Below is a small trained network, with its code and all its weights. Each question gives an input and a class and asks what happens when units are switched off, that is, made to give their printed mean instead of their output.

import numpy as np


def w(rows, s, z=0):
    codes = np.array(rows[::2]) - 128.0
    scale = np.full(codes.shape[1], s)
    scale[-1] = z or s
    return codes * scale


def f(y):
    return y / 2 * (1 + np.tanh(0.7978845608 * (y + 0.044715 * y**3)))


def log_softmax(a):
    a = a - a.max(-1, keepdims=True)
    return a - np.log(np.exp(a).sum(-1, keepdims=True))


def net(x, mask):
    res = np.array(x, float).reshape(1, 5) / 4 @ E
    y = f(res @ A[0][:, :-1].T + A[0][:, -1])
    res = res + np.where(mask, y, B[0][:, -1]) @ B[0][:, :-1]
    return log_softmax(res[-1] @ U[:, :-1].T + U[:, -1])


A, B = {}, {}
E = w([
[69,125,112,91,170,169,195,156,100,166],'x0',
[93,119,122,142,71,99,175,67,1,93],'x1',
[10,4,116,165,111,106,140,198,81,123],'x2',
[86,182,209,224,36,98,220,109,107,150],'x3',
[57,212,56,194,81,92,30,115,80,127],'x4',
],0.0079)
A[0] = w([
[187,123,135,79,128,123,218,38,54,116,173],'N1',
[89,231,54,133,135,123,31,109,116,128,134],'N2',
[145,174,47,77,168,134,58,103,91,133,44],'N3',
[173,218,181,157,112,121,181,107,158,119,4],'N4',
[3,96,107,116,157,141,194,196,112,156,124],'N5',
[164,6,136,138,101,103,75,122,121,111,98],'N6',
],0.015,0.0029)
B[0] = w([
[175,174,115,108,203,148,166,174,7,116,233],'N1',
[123,176,113,112,174,148,93,166,14,100,249],'N2',
[163,84,135,122,147,116,122,127,228,134,217],'N3',
[164,160,131,101,84,128,166,95,194,185,224],'N4',
[118,10,118,135,151,121,87,128,128,19,243],'N5',
[116,170,107,134,150,131,38,147,157,121,197],'N6',
],0.012,0.014)
U = w([
[137,128,150,150,102,135,244,124,7,122,208],'0',
[183,90,108,110,176,138,87,159,160,86,87],'1',
[179,225,96,117,129,157,102,145,74,162,251],'2',
[37,120,124,247,1,35,99,93,55,114,13],'3',
[204,159,175,103,97,151,204,90,231,225,67],'4',
],0.0069,0.0024)

Each question gives the input, the list of numbers given to net, and the class t.
The units are the neurons (one row each of A and B). Each row of codes is followed by its name. A weight is (code - 128) times the scale printed after its matrix; where a second scale follows, it is the last column's (A, B and U).
mask holds one flag per neuron, in row order. A switched-off neuron (its flag False) gives its mean, the last column of its row in B, instead of its output. The means were averaged over made-up inputs and are rounded, as every weight is.
A unit's drop is (log p(t) with every unit on - log p(t) with that unit switched off) / (log p(t) with every unit on - log p(t) with every unit switched off).
The circuit of an input: a set's keep is (log p(t) with only the set's units on - log p(t) with every unit switched off) / (log p(t) with every unit on - log p(t) with every unit switched off). Starting from all 6 units, units are removed one at a time, each time the one whose removal leaves the highest keep (on an exact tie, the one counted first), for as long as the keep stays at least 0.8.
circuit, biggest first: the units of the circuit, biggest drop first
unit that matters most: the unit with the biggest drop
k most important neurons: the k neurons with the biggest drops, biggest first
drop of u: that unit's drop, to one decimal
input [-3,3,5,3,-1], class 3: unit that matters most	N3
input [8,-5,0,7,4], class 3: circuit, biggest first	[N1; N3]
input [-4,2,0,7,3], class 4: 2 most important neurons	[N4; N5]
input [8,-8,-5,-8,-6], class 4: circuit, biggest first	[N5; N2]
input [6,6,4,2,0], class 1: 2 most important neurons	[N5; N2]
input [-3,-5,-6,2,2], class 4: 2 most important neurons	[N4; N1]
input [1,-2,-4,3,-1], class 4: 2 most important neurons	[N2; N4]
input [4,-4,-5,-2,-7], class 4: 3 most important neurons	[N2; N5; N6]
input [3,2,2,3,3], class 3: 2 most important neurons	[N1; N3]
input [6,0,-5,2,0], class 4: 4 most important neurons	[N2; N4; N5; N6]
input [-7,7,-3,-2,-6], class 2: 2 most important neurons	[N6; N5]
input [7,1,2,3,5], class 3: 2 most important neurons	[N1; N3]
input [-2,-3,-2,4,-8], class 4: 2 most important neurons	[N4; N2]
input [-5,1,-7,5,-4], class 4: circuit, biggest first	[N4]
input [-4,-5,4,3,3], class 3: 3 most important neurons	[N1; N3; N4]
input [-6,3,-7,-7,-8], class 2: 2 most important neurons	[N1; N5]
input [4,7,8,-2,6], class 1: drop of N2	0.1
input [-6,5,-6,-6,-5], class 2: drop of N5	1.5
input [-6,5,3,-6,-8], class 2: drop of N3	0.2
input [-5,-4,8,3,5], class 3: circuit, biggest first	[N1]
